0 -7 -2 4 -5 -7 2 -1 -1 -16 7 -12 -1 -8 -12 -4 11 0 -14 -1 -9 13 5 9 7
 -7 9 5 -26 -18 -11 | ZF C
7 -4 5 4 1 7 12 -12 4 -2 -1 1 1 -5 32 5 9 -2 0 5 -11 1 4 36 0 2 9 10 -10
 -1 1 | ZF D
-3 -5 -2 9 -8 16 -1 -5 0 -9 2 3 -6 -12 8 5 10 1 -12 13 -25 11 9 28 3 -10
 11 2 -23 -18 -4 | ZF C
-12 4 -1 2 6 -15 -16 -19 -2 -13 3 -1 7 -11 -33 6 -1 1 -20 3 -10 -5 4 6
 -9 8 -10 -20 -35 -2 18 | ZF B
8 -12 15 -3 -4 -16 13 -17 -2 5 1 -16 9 -1 -7 5 18 3 -24 3 -4 12 17 50 -3
 18 3 3 -8 -3 -14 | Qm D
-4 2 -3 -5 -11 -2 2 9 -3 -13 9 0 13 -9 -18 11 13 0 -6 3 -1 3 6 11 8 8 1
 -5 -12 -21 7 | ZF C
-12 0 3 5 -2 5 -4 25 1 -18 5 -3 12 -6 -10 8 13 8 -4 8 -7 -2 7 11 6 9 -9
 -13 -12 -25 20 | ZF C
-5 -5 8 6 -15 16 -4 -11 1 -36 -4 -10 1 -8 -5 0 12 2 -18 -5 -9 14 3 10 7
 -9 6 0 -11 -9 -4 | ZF C
-4 -7 3 -1 -3 8 6 -19 -12 -20 2 -10 -1 -7 -19 8 21 0 -25 -1 1 8 19 15 1
 6 6 -1 -33 -3 -7 | ZF B
-3 -4 -7 -2 -13 6 10 -5 5 -7 7 0 -7 -11 2 5 8 -5 -7 -7 -10 17 6 2 3 -9
 22 -5 -2 -13 -7 | LL C
-2 -10 -4 -1 -11 1 10 -2 -6 -10 4 -7 4 -8 -11 10 16 -2 -16 -5 -12 15 9
 19 7 5 8 4 -5 -12 -15 | Qm C
24 -2 3 -2 -5 -2 26 -18 1 -20 -6 -9 15 -6 31 16 13 3 -17 8 -12 9 8 57 1
 0 16 8 -2 -9 -1 | Qm D
-3 -5 2 2 -5 20 7 7 4 -22 0 -5 1 -9 2 5 12 8 -9 -2 -3 0 11 16 -1 -5 11 0
 -21 -16 -8 | ZF C
-2 -8 12 4 -7 6 -5 -17 2 -25 -4 7 0 -13 -4 1 17 -3 -11 -1 -10 8 16 11 8
 0 8 9 -20 -8 1 | ZF C
8 -9 -3 -1 -9 -4 14 -5 -4 18 -1 4 8 -3 15 11 11 -1 -7 15 -19 7 12 57 -12
 17 7 -1 0 -1 -6 | Qm D
-4 -4 12 9 -13 -18 -11 -17 -9 -50 -3 -10 15 -17 -44 -1 23 4 -33 -4 -1 17
 11 0 14 -7 -2 -2 -26 -25 -7 | ZF C
7 -9 2 6 -8 12 14 -3 -3 -5 2 -8 -5 -4 -10 1 23 5 -14 -2 -2 4 23 19 -3 -1
 9 1 -19 -9 -23 | Qm C
-1 -9 6 4 -11 -8 -5 -22 3 -9 -1 -14 5 -3 -3 8 19 1 -22 3 -11 17 14 36 1
 10 11 2 -7 2 -3 | ZF D
-3 -6 7 0 -7 -7 -13 -15 3 -4 1 -40 18 -14 -3 14 16 4 -6 6 -4 -3 16 31 1
 17 -1 -3 0 3 6 | GS D
-3 5 6 3 -5 2 3 3 2 -8 4 -6 8 -5 -14 6 18 7 -13 3 4 -6 20 22 3 15 0 -7
 -17 -13 -1 | Qm C
-8 -4 10 2 -4 1 -4 -8 -3 -17 -2 -18 8 -7 -32 0 24 5 -24 -5 1 2 21 15 4 4
 -3 -8 -24 -8 -1 | ZF B
-9 -2 2 5 -4 14 -1 -1 1 -6 2 4 9 -6 -6 13 10 5 -6 2 -3 -10 7 5 -1 11 2
 -13 -18 3 10 | ZF B
1 -8 4 1 -8 -17 15 -18 3 -8 1 -11 6 -7 1 8 10 4 -20 -6 14 0 11 42 -1 15
 4 -17 -2 8 -4 | Qm D
6 -13 9 -5 -9 -3 3 -14 -1 -2 -3 -16 9 0 -9 8 27 5 -21 -7 -2 10 23 48 4
 16 3 7 -1 8 -18 | Qm D
-2 -12 -3 -1 -8 -5 -1 7 -9 3 15 0 2 -5 -31 11 9 -30 -6 5 -20 18 22 14 3
 17 -1 -3 -15 -18 -9 | ZF C
5 -2 -3 -4 -3 -21 21 -10 6 1 5 -1 6 -9 12 7 7 -5 -8 -3 2 3 -1 29 -1 19 7
 1 -3 -8 2 | Qm D
3 -4 -6 -2 0 -8 22 -17 0 -24 6 -7 4 -9 -6 6 19 -1 -25 -1 -11 16 15 25 7
 -5 7 2 -31 -18 -4 | GS C
-8 1 3 -4 -13 6 6 3 7 -29 2 -8 16 -13 8 11 2 2 -11 -5 -3 -2 -4 27 6 6 11
 -6 -8 -14 13 | ZF B
-12 5 5 -2 3 5 0 11 5 -33 -1 3 16 -13 -3 13 -3 10 -7 -5 12 -21 -8 16 8
 12 -6 -14 -25 -16 37 | ZF C
-12 -1 8 -1 -10 4 -7 -6 1 -38 3 -1 20 -12 -22 10 12 5 -16 -3 -7 2 9 14 6
 6 3 -7 -15 -10 5 | ZF B
0 -8 -10 8 -12 -3 3 -2 0 10 12 1 -7 -7 7 8 3 -7 -7 14 -18 21 3 26 -2 3
 10 0 4 -5 -2 | ZF D
-2 -8 1 -3 -9 -10 8 -19 -2 -18 8 -8 10 -7 -21 13 1 1 -23 -12 10 4 -5 21
 8 18 -1 0 -19 -3 0 | ZF B
3 -9 5 -2 -8 -9 13 -7 -8 -9 2 0 5 -9 -12 9 17 0 -8 4 -8 1 15 8 9 11 -1
 10 -19 -22 -5 | ZF C
3 -8 6 -6 0 -3 14 -19 5 -4 0 -11 16 -1 2 5 -6 9 -24 -2 3 -1 16 44 0 21 6
 -4 -13 -2 -1 | Qm D

13 0 8 11 -2 0 -2 -10 -2 -13 2 -5 6 8 -1 5 -2 0 4 2 -8 3 -5 9 -1 6 -3 -1
 -6 -12 3 | Mj X
-21 -1 1 -5 -8 -7 -2 -17 -2 -5 -14 12 -11 19 10 11 -2 -7 14 4 9 0 -1 -4
 -8 -9 13 -3 4 1 22 | ZQ J
-12 2 11 -15 9 -13 6 -30 -19 10 0 12 -10 13 -1 5 -5 -12 14 4 10 -1 -17
 -17 11 2 32 1 -10 2 -7 | Mj J
10 0 13 23 -2 1 -2 2 -8 -18 7 -11 8 2 -8 12 -3 2 -4 5 -6 5 -10 10 0 10
 -8 2 -9 -13 10 | Mj X
-5 1 5 14 2 0 8 9 -6 -20 -5 -17 -7 -9 2 1 -3 4 1 4 5 9 -20 -2 -13 -10 5
 -11 6 2 7 | Mj K
-6 0 -5 -10 -5 2 -10 0 7 -2 -9 11 -1 10 5 9 1 -7 6 6 2 -7 20 6 -7 -4 -5
 10 9 3 4 | ZQ X
2 -5 6 -3 0 3 4 -23 -3 6 -1 3 0 -15 -5 -13 5 -7 -3 -11 5 -4 -9 -7 9 8 13
 0 -12 2 -4 | Mj K
-3 4 -9 4 -4 5 5 11 4 -11 -8 -2 -4 -11 7 0 -1 5 -1 -2 11 -6 4 -5 -7 -8
 -7 -11 7 10 5 | ZQ K
1 -6 2 34 -18 4 -7 20 2 -41 -10 -18 10 -1 -3 12 1 4 -8 3 -7 10 -1 26 -20
 -7 -26 -8 7 -5 31 | ZQ K
6 -8 18 20 -3 0 3 -5 -10 -18 2 -17 4 -3 -8 3 -1 -3 -5 2 -6 14 -24 12 -3
 4 2 -2 -9 -11 10 | Mj N
1 3 1 3 2 1 -6 -4 9 -8 -4 6 1 12 5 13 -4 -2 8 7 -1 -5 9 4 -5 -1 -11 7 2
 -12 4 | ZQ X
-10 0 5 -11 1 -3 -5 -6 3 -2 -4 12 0 26 4 11 -4 -14 12 11 -8 1 13 11 -9
 -4 4 10 8 -12 4 | ZQ X
-12 2 13 21 8 -13 10 -28 -24 -7 -6 -2 -9 21 -4 9 -3 1 5 0 3 11 -31 -4 2
 -3 11 -2 -10 -9 9 | Mj J
2 4 3 20 -2 -7 10 3 -6 -14 -1 -6 -4 -4 5 15 -9 16 4 3 12 0 -22 -10 0 -5
 -2 -14 -14 -4 10 | Mj K
-4 0 -4 5 -5 1 4 2 2 -14 -14 -1 -9 -7 8 1 -5 -3 7 1 11 -2 -4 -3 -10 -10
 5 -6 5 6 11 | ZQ K
-4 2 -1 1 -8 5 3 7 8 -21 -9 -7 -5 -8 7 -2 -2 -4 5 3 4 0 -1 6 -12 -8 6 -9
 8 5 8 | ZQ K
0 -2 10 13 8 0 6 -21 -10 -3 1 -15 1 -10 -15 -17 6 -5 -10 -9 -10 14 -25 5
 7 4 7 0 -6 -5 -10 | Mj J
-6 1 5 2 -3 2 3 4 -5 -20 -13 -12 -4 5 -1 3 -3 -11 5 7 -1 7 -3 11 -15 -9
 9 -6 10 2 6 | ZQ K
4 -1 13 3 0 -3 3 -17 -14 -6 5 -4 7 20 -6 5 -2 -4 5 8 -13 4 -4 9 3 6 16 2
 -10 -9 -4 | Mj X
0 3 0 13 -7 4 9 5 -2 -23 -5 -9 -4 -9 7 4 -8 8 3 2 13 -6 -10 -7 -6 -5 1
 -12 -1 7 8 | Mj K
1 -1 1 8 1 1 -7 1 -1 -12 -9 -5 6 12 -6 7 4 -8 1 1 -10 3 10 15 -8 1 -13 7
 5 -4 7 | ZQ X
14 0 11 35 5 7 -8 -7 9 -30 -1 -17 12 12 -3 11 -1 3 3 5 -17 6 -7 25 -10 6
 -26 5 -2 -30 10 | HD X
10 -2 15 13 4 2 2 -24 1 -4 5 -6 11 -1 -8 -4 0 -5 2 0 -13 4 -12 9 7 11 3
 4 -12 -21 -6 | Mj X
4 1 3 8 -3 4 -3 -29 5 -10 1 5 3 2 3 0 0 -2 4 -3 -8 -3 -2 5 4 4 0 2 -10
 -11 2 | HD X
-15 -1 2 2 -9 -1 -1 -11 9 -9 -8 9 -6 -8 11 2 -1 -2 9 -2 8 2 -10 1 -5 -9
 5 -7 0 -5 14 | ZQ J
1 7 -8 4 -11 4 -1 2 18 -10 0 9 -1 -6 16 1 -5 14 8 -2 2 -6 0 -4 -2 -4 -7
 -11 -2 -8 3 | HD K
16 2 7 24 -11 8 4 -4 1 -37 0 -18 7 -1 2 8 -6 11 3 5 -6 0 -7 15 -2 0 1
 -11 -7 -10 6 | HD X
-5 -6 7 -6 -1 1 -16 -1 11 -5 -10 12 2 1 4 9 -7 -19 9 8 5 -2 11 9 -10 -1
 -9 11 4 -6 17 | ZQ X
-6 5 3 9 -1 0 8 -18 0 -18 -11 -4 -8 9 7 3 -4 0 11 3 1 2 -11 3 -7 -9 13
 -7 1 -4 3 | ZQ J
-6 1 -9 3 -7 4 -5 5 8 -9 -12 4 -2 1 6 7 1 -2 2 2 3 -4 9 4 -11 -8 -10 -3
 9 6 7 | ZQ J
0 2 6 7 -4 -4 -4 3 -1 -15 -1 -2 2 1 4 8 -6 0 6 8 3 5 -10 4 -6 -1 4 -4 -5
 -8 13 | Mj J
10 -4 6 12 -18 6 -8 1 7 -25 -3 -4 9 -3 1 9 -2 -2 1 6 -3 0 2 15 -8 4 -9 1
 -5 -10 12 | ZQ X
1 -1 8 18 -1 2 12 -6 -16 -23 -7 -19 -1 -4 -5 -1 -1 1 -2 2 3 3 -18 1 -6
 -1 10 -12 -2 4 3 | Mj K
7 -4 6 23 -2 -4 -4 1 -17 -8 6 -7 5 11 -11 9 1 6 -10 1 -6 7 -6 5 4 7 -10
 1 -8 -6 12 | Mj N
5 -5 13 10 -3 -1 0 -2 -3 -13 3 -6 2 0 -1 6 -5 -1 3 6 -1 5 -11 7 -3 2 -1
 -4 -7 -9 8 | Mj X
-5 -5 3 12 -13 -4 13 3 -14 -16 -3 -12 -7 -1 -1 4 -3 9 -2 1 7 8 -22 -3 -5
 -7 18 -19 -1 13 9 | Mj K
-12 -1 -10 -3 -4 4 2 8 -6 -14 -21 -5 -8 0 4 3 2 -7 0 3 10 -4 12 2 -15
 -11 0 -5 16 20 6 | ZQ K

3 2 -7 6 -3 -3 -5 -4 -8 -11 19 -4 6 15 -25 19 -12 14 -3 2 -5 -2 18 -33 8
 0 2 12 15 4 -15 | <78> W
2 15 -8 5 -3 -20 -9 -1 -9 -20 17 -8 11 20 -25 35 -8 17 -3 4 -9 -6 11 -39
 1 -1 -1 9 17 8 -23 | <78> W
5 8 -5 7 -14 -11 -8 -8 7 -14 12 -2 7 20 -9 16 -11 10 -4 2 -3 -6 5 -30 3
 0 -2 6 13 3 -19 | <78> W
-1 -5 6 8 -2 9 2 -17 -13 13 18 8 -2 -18 -13 -17 -3 -8 4 6 -16 4 32 32 37
 0 -4 -2 1 13 -13 | <73> W
0 -10 10 8 2 0 0 -5 -11 11 8 8 -5 -15 -3 -13 -4 -13 11 2 -9 4 18 33 12 5
 -7 -9 -6 -1 -11 | <73> W
0 3 1 15 -3 -7 -6 -9 4 1 15 2 -2 0 -5 -6 -4 2 2 -2 -8 2 16 14 7 8 -3 0 2
 2 -21 | <73> W
1 3 0 8 -1 -5 -2 -6 -9 -4 9 2 0 3 -12 7 -7 4 5 5 -8 -2 11 -5 9 2 -1 -3
 10 11 -15 | <78> W
3 9 -1 11 -4 -9 -5 -8 3 -5 24 -3 10 9 -26 8 -4 7 -8 4 -6 0 21 -20 -1 -3
 0 2 12 1 -25 | <78> W
0 0 4 10 0 4 4 5 -10 1 10 0 -1 -15 -11 -3 5 -1 0 2 -4 4 19 2 3 0 -8 -8
 -1 3 -4 | <73> W
-3 -9 8 14 -3 5 5 2 -17 -2 21 5 1 -12 -20 2 1 -8 16 1 -20 -1 27 21 9 0
 -9 1 3 3 -8 | <73> W
-1 -6 1 -10 9 1 1 -1 4 7 -15 6 -5 -17 17 -26 0 -10 2 0 4 1 -8 10 2 1 7
 -2 -8 -7 22 | <73> R
2 7 -3 -4 7 -6 4 -5 21 -3 -5 -5 -3 3 15 -38 2 7 -5 -4 11 2 -16 -23 -2 -6
 6 2 -5 -15 11 | <78> R
2 2 -6 -10 2 -4 -4 0 20 -5 -18 1 1 6 7 -11 -3 17 -5 -5 15 -3 -23 -36 -8
 -14 8 8 -8 -9 19 | <78> R
4 5 -1 7 -2 0 1 -3 2 -8 17 -4 3 5 -16 1 -1 4 -7 -1 -4 -2 14 -17 8 -1 0 6
 8 2 -13 | <78> W
1 6 -4 8 -1 -7 -3 -5 1 -8 16 -6 4 12 -8 9 -1 3 -3 1 -2 -1 14 -13 0 -1 4
 2 3 6 -13 | <78> W
0 0 3 -7 6 -2 7 -3 11 6 -29 7 -8 -8 33 -32 9 -10 14 -5 6 5 -27 17 -4 4 9
 0 -10 -10 13 | <73> R
1 7 -6 3 -2 -8 -6 -1 2 -9 14 -1 6 10 -17 15 -2 7 -10 2 1 -2 11 -28 -3 -3
 3 0 10 5 -13 | <78> W
0 -2 -6 -10 1 -3 -9 2 16 -5 -18 -5 0 9 0 -3 -5 11 -4 1 13 3 -15 -38 -12
 -5 11 10 6 -11 19 | <78> R
0 4 -2 13 -2 -8 -2 -5 -10 -13 25 -4 8 13 -25 18 -8 10 0 0 -3 4 32 -28 4
 4 1 10 10 7 -19 | <78> W
0 -9 2 5 0 4 2 -5 -16 4 4 4 0 -2 -8 9 -3 -7 12 5 -13 1 9 13 19 3 -2 6 0
 5 -6 | <73> W
1 9 -4 7 -8 -17 -4 -2 0 -12 23 -4 8 3 -26 -2 -2 6 -7 1 -5 -4 27 -24 3 1
 -1 4 13 -1 -22 | <78> W
-1 5 -11 3 3 -4 0 3 2 -5 13 -5 6 1 -11 13 0 2 -5 1 1 -3 15 -7 -5 3 -1
 -11 7 4 -7 | <78> W
1 -6 4 2 0 8 5 9 -26 1 7 6 -2 -6 -22 31 6 -1 5 1 -13 3 16 13 4 0 -8 -5 3
 16 -5 | <73> W
0 -4 5 -9 5 2 3 0 -5 6 -30 8 1 -14 22 -23 12 -4 16 1 0 -3 -25 16 3 4 5 5
 -23 -12 15 | <73> R
3 8 -5 6 -1 -10 -7 -5 -1 -16 18 -4 8 18 -23 14 -8 13 -6 1 -5 -3 10 -39
 -8 -8 3 10 16 5 -13 | <78> W
0 -6 4 6 -2 6 3 -2 -8 13 20 3 2 -16 -15 -9 -1 -13 0 4 -12 -2 29 26 8 4
 -7 -6 2 2 -14 | <73> W
4 4 -4 12 -3 0 -5 -7 -6 -3 24 2 8 9 -19 13 -10 3 1 4 -14 -8 23 -9 10 7
 -3 6 12 6 -26 | <78> W
3 3 -4 -3 -2 -4 -2 -5 2 -11 -7 0 2 6 -2 -8 -5 13 -4 -5 10 0 -13 -34 -2
 -2 0 9 -1 -5 10 | <78> R
1 -1 5 -3 6 -3 8 1 -3 6 -19 1 -8 -10 18 -20 9 -7 9 -5 3 4 -14 16 -2 -4
 -5 -4 -15 -7 14 | <73> R
2 9 -10 -3 6 -10 -13 -12 35 -2 -27 -3 -6 9 28 -44 -2 7 -3 -2 17 -5 -28
 -31 -3 0 15 11 0 -15 4 | <78> R
2 -2 6 7 0 -2 8 6 -10 5 -5 5 -8 -6 6 0 5 -9 4 -4 -4 4 -2 28 3 3 -8 -7 -6
 -3 -2 | <73> R
2 -7 10 6 2 4 6 2 -29 -2 12 20 5 -9 -27 31 4 -2 19 1 -14 4 14 23 12 3
 -10 -1 1 8 -10 | <73> W
-1 -6 2 -9 4 -5 6 6 -3 3 -19 4 -2 -8 8 3 9 -7 14 0 5 4 -11 10 -7 5 3 0
 -9 -5 13 | <73> R
-2 1 -4 9 2 1 4 -10 -4 5 15 8 0 -6 -9 -11 -6 -9 8 6 -12 -1 18 17 13 0 -3
 -3 5 3 -20 | <73> W
2 8 -3 -4 9 -1 0 -7 12 -5 -19 0 -4 5 17 -19 0 8 0 -5 13 0 -24 -18 -5 -2
 5 7 -7 -3 12 | <78> R
-3 11 -7 -4 2 -14 -4 -1 17 -10 -8 -4 -3 11 12 -11 2 6 -4 -2 10 -6 -15
 -26 -11 1 5 -1 -2 -1 -1 | <78> R
4 6 -3 11 -6 -7 -4 -5 -10 -12 19 -1 4 13 -28 14 -6 9 -3 -1 -8 -6 15 -30
 6 -2 -1 10 9 6 -13 | <78> W
-1 -6 7 9 1 3 5 -3 -13 4 13 4 3 -4 -17 7 -2 -1 5 2 -14 -2 21 18 10 3 -10
 2 2 6 -14 | <73> W
0 1 7 4 -1 6 8 0 -21 8 3 4 2 -14 -12 3 6 -8 9 -5 -11 7 23 21 9 3 -7 -1
 -3 6 -5 | <73> W
5 7 0 6 -1 -8 -4 2 -7 -8 22 -3 5 4 -20 19 2 2 -5 6 -4 -1 19 -9 0 2 -4 0
 9 6 -17 | <78> W
0 5 4 15 3 -9 -1 -8 -6 -4 33 1 5 -14 -23 -19 4 1 -3 -1 -11 -4 40 -3 10 6
 -6 -3 7 -6 -25 | <73> W
2 4 4 15 -2 -5 5 -5 -16 -5 23 3 1 -4 -18 -10 1 -2 3 -6 -11 -3 29 15 13 2
 -10 -8 1 1 -19 | <73> W
-3 -9 2 8 2 3 4 1 -22 5 18 5 -2 -15 -29 8 -2 -8 4 4 -13 1 23 11 8 1 -6 4
 1 1 -8 | <73> W
7 -7 1 -4 4 2 1 -3 -3 7 -19 8 -8 -8 14 -23 -2 0 14 2 -7 3 -16 3 3 -3 5 9
 -7 -10 13 | <73> R
-9 -11 9 4 -6 8 2 6 -20 10 25 1 5 -17 -31 19 2 -5 2 6 -9 1 28 21 5 2 -7
 -4 9 6 -11 | <73> W
1 -7 4 8 -2 3 3 2 -16 7 19 2 2 -11 -21 14 3 -6 3 0 -16 0 20 23 5 3 -9 -6
 3 8 -8 | <73> W

10 7 -14 9 0 0 -14 9 -13 6 -11 -12 2 6 1 0 -2 2 3 21 1 -5 1 -6 -2 -7 17
 -7 -15 -9 2 | Sj ML
-13 10 2 -15 2 -3 -4 15 1 6 -7 -4 -1 6 -1 -20 -4 -3 16 20 0 -8 9 -9 -11
 -5 9 5 -15 -8 -2 | LF PN
0 1 0 -15 -2 0 -2 14 -1 -4 -3 1 11 8 -4 -9 1 5 9 -1 -3 -2 6 -12 0 -5 0 3
 -5 -4 3 | FQ ML
-3 -11 -1 18 8 -6 5 -13 8 6 -1 0 -14 -9 5 14 0 -3 -10 -1 2 3 -9 24 8 7
 -7 -6 7 4 -7 | QG ML
-2 2 1 -13 -1 1 -2 15 1 0 -5 1 6 5 -2 -3 3 2 10 6 -2 -7 5 -2 -4 -6 2 -1
 -6 -5 2 | LF ML
22 -9 -11 12 2 -2 1 0 0 6 -5 -1 -1 1 3 13 5 2 -7 2 -1 -3 -3 13 9 -5 -5
 -8 -1 -1 0 | LF ML
-4 3 1 -13 0 1 2 14 4 -1 -2 3 7 5 -2 -11 -1 3 11 9 -1 -5 6 -11 -5 -5 -1
 0 -8 -3 1 | LF ML
-23 9 11 -17 2 -3 -7 26 -6 0 -16 -8 2 6 -6 -17 -7 -6 23 24 -4 -12 13 -5
 -13 -8 28 -6 -15 -19 1 | Sj ML
-34 -4 18 -17 8 -8 6 27 16 1 -14 6 -3 -1 -6 -7 -4 -4 17 16 -7 -12 11 19
 -2 -6 3 -6 -3 -8 -9 | QG ML
-2 -14 1 16 4 -4 1 -7 2 -1 0 2 -9 -6 1 22 0 -1 -13 -9 -2 -1 -7 25 8 4 -4
 -11 10 1 -2 | QG GQ
-18 -8 7 -4 3 -4 4 10 11 2 -6 6 0 0 -3 0 -4 -3 10 5 -5 -4 2 11 2 -4 -3 0
 0 -6 -7 | QG ML
